[[ -6.0   6.9   9.0   1.4  51.7   0.0  -7.9]
 [  0.8  -9.2 -27.2  -6.3   2.0  -8.8  15.8]
 [ -0.3  19.5  59.3  12.0   4.7  17.9 -38.4]
 [-13.6  -4.0 -27.5   9.3 -84.0   2.6  54.3]
 [ -3.1   4.4   5.4  -1.7  58.5  -2.5 -11.2]
 [ -3.4  24.7  70.5  16.0   7.7  22.0 -41.7]
 [ 22.9 -33.0 -68.1 -28.7   9.6 -28.2   8.8]]
:
[[ 22.9 -33.0 -68.1 -28.7   9.6 -28.2   8.8]
 [ -3.4  24.7  70.5  16.0   7.7  22.0 -41.7]
 [ -3.1   4.4   5.4  -1.7  58.5  -2.5 -11.2]
 [-13.6  -4.0 -27.5   9.3 -84.0   2.6  54.3]
 [ -0.3  19.5  59.3  12.0   4.7  17.9 -38.4]
 [  0.8  -9.2 -27.2  -6.3   2.0  -8.8  15.8]
 [ -6.0   6.9   9.0   1.4  51.7   0.0  -7.9]]

[[ -3.3   2.8  -0.6  -0.6  -2.7  -6.6   4.4  -1.1  -5.0]
 [  8.1 -21.6  -0.3 -16.9   4.5   1.9  21.1  15.0  -2.2]
 [  3.0  -2.2   4.6   4.3  -1.9  -4.0  -3.5   5.6  -3.6]
 [-17.2  30.5   1.1  18.6 -14.8 -25.7 -10.5 -15.9 -16.0]
 [ -0.5  -0.9  -1.7  -2.9   1.0   1.5   3.0  -0.9   1.1]
 [-18.3  45.1   5.1  37.5 -16.3 -21.0 -38.0 -24.7  -9.3]
 [  1.5  -3.7  -1.5  -4.0   2.6   4.7   2.7   0.6   3.2]
 [ 36.6 -72.3 -13.2 -57.0  41.6  74.0  34.8  27.7  48.2]]
:
[[ 36.6 -72.3 -13.2 -57.0  41.6  74.0  34.8  27.7  48.2]
 [  1.5  -3.7  -1.5  -4.0   2.6   4.7   2.7   0.6   3.2]
 [-18.3  45.1   5.1  37.5 -16.3 -21.0 -38.0 -24.7  -9.3]
 [ -0.5  -0.9  -1.7  -2.9   1.0   1.5   3.0  -0.9   1.1]
 [-17.2  30.5   1.1  18.6 -14.8 -25.7 -10.5 -15.9 -16.0]
 [  3.0  -2.2   4.6   4.3  -1.9  -4.0  -3.5   5.6  -3.6]
 [  8.1 -21.6  -0.3 -16.9   4.5   1.9  21.1  15.0  -2.2]
 [ -3.3   2.8  -0.6  -0.6  -2.7  -6.6   4.4  -1.1  -5.0]]

[[  0.8   6.6 -67.9   7.5  14.4  23.9   4.0  24.1  29.2  33.3   3.1  -1.7
  -10.8]
 [ 26.2  27.9   1.6  -1.1  29.2  15.8  24.0  10.5   4.2  10.7 -10.2   8.1
   31.5]
 [-27.5  12.5 -32.7  -0.1  28.7  -3.7  -3.2 -22.2   4.7 -13.7 -26.4  14.2
  -42.5]
 [  7.9   9.0 -52.6 -13.9   9.1 -12.5   7.9   1.4 -20.2   4.7 -15.5   5.3
   -9.2]]
:
[[  7.9   9.0 -52.6 -13.9   9.1 -12.5   7.9   1.4 -20.2   4.7 -15.5   5.3
   -9.2]
 [-27.5  12.5 -32.7  -0.1  28.7  -3.7  -3.2 -22.2   4.7 -13.7 -26.4  14.2
  -42.5]
 [ 26.2  27.9   1.6  -1.1  29.2  15.8  24.0  10.5   4.2  10.7 -10.2   8.1
   31.5]
 [  0.8   6.6 -67.9   7.5  14.4  23.9   4.0  24.1  29.2  33.3   3.1  -1.7
  -10.8]]

[[ 1.6  8.7 10.5  6.3 81.9  3.0]
 [ 1.7  9.0 15.0 12.8 64.1  9.4]
 [ 3.1 10.2 10.9  7.3 74.2  6.4]
 [ 0.3  5.8 36.7 10.9 53.7  4.7]
 [ 2.4  9.4  7.8  5.8 83.3  3.2]
 [ 1.1  7.6 29.3 12.1 49.5 12.4]
 [ 0.5  6.3 33.7 11.4 54.3  5.8]
 [ 1.3  8.3 23.7 12.2 55.0 11.5]
 [ 0.6  6.3 32.8 16.5 42.3 13.4]
 [ 1.4  6.8 27.7 14.7 32.4 29.0]
 [ 3.3  9.9  5.4  6.2 83.8  3.5]
 [ 1.4  8.4 26.3  8.7 58.8  8.5]]
:
[[ 1.4  8.4 26.3  8.7 58.8  8.5]
 [ 3.3  9.9  5.4  6.2 83.8  3.5]
 [ 1.4  6.8 27.7 14.7 32.4 29.0]
 [ 0.6  6.3 32.8 16.5 42.3 13.4]
 [ 1.3  8.3 23.7 12.2 55.0 11.5]
 [ 0.5  6.3 33.7 11.4 54.3  5.8]
 [ 1.1  7.6 29.3 12.1 49.5 12.4]
 [ 2.4  9.4  7.8  5.8 83.3  3.2]
 [ 0.3  5.8 36.7 10.9 53.7  4.7]
 [ 3.1 10.2 10.9  7.3 74.2  6.4]
 [ 1.7  9.0 15.0 12.8 64.1  9.4]
 [ 1.6  8.7 10.5  6.3 81.9  3.0]]

[[ -2.5  22.2 -22.0  23.8 -12.3 -59.5]
 [ -4.4  16.7 -14.3  20.3 -14.3 -60.2]]
:
[[ -4.4  16.7 -14.3  20.3 -14.3 -60.2]
 [ -2.5  22.2 -22.0  23.8 -12.3 -59.5]]

[[ -3.6 -23.6]
 [ 19.3  23.2]
 [ 29.4  -4.9]
 [  9.1  29.5]
 [ 24.3  10.7]
 [  6.6 -17.3]
 [ 19.3   7.6]
 [ 21.8   7.6]
 [ 26.9  -8.0]
 [ 59.9 -32.9]
 [ 26.9  -1.7]]
:
[[ 26.9  -1.7]
 [ 59.9 -32.9]
 [ 26.9  -8.0]
 [ 21.8   7.6]
 [ 19.3   7.6]
 [  6.6 -17.3]
 [ 24.3  10.7]
 [  9.1  29.5]
 [ 29.4  -4.9]
 [ 19.3  23.2]
 [ -3.6 -23.6]]

[[-83.3  80.8]
 [ -0.4  -7.7]]
:
[[ -0.4  -7.7]
 [-83.3  80.8]]
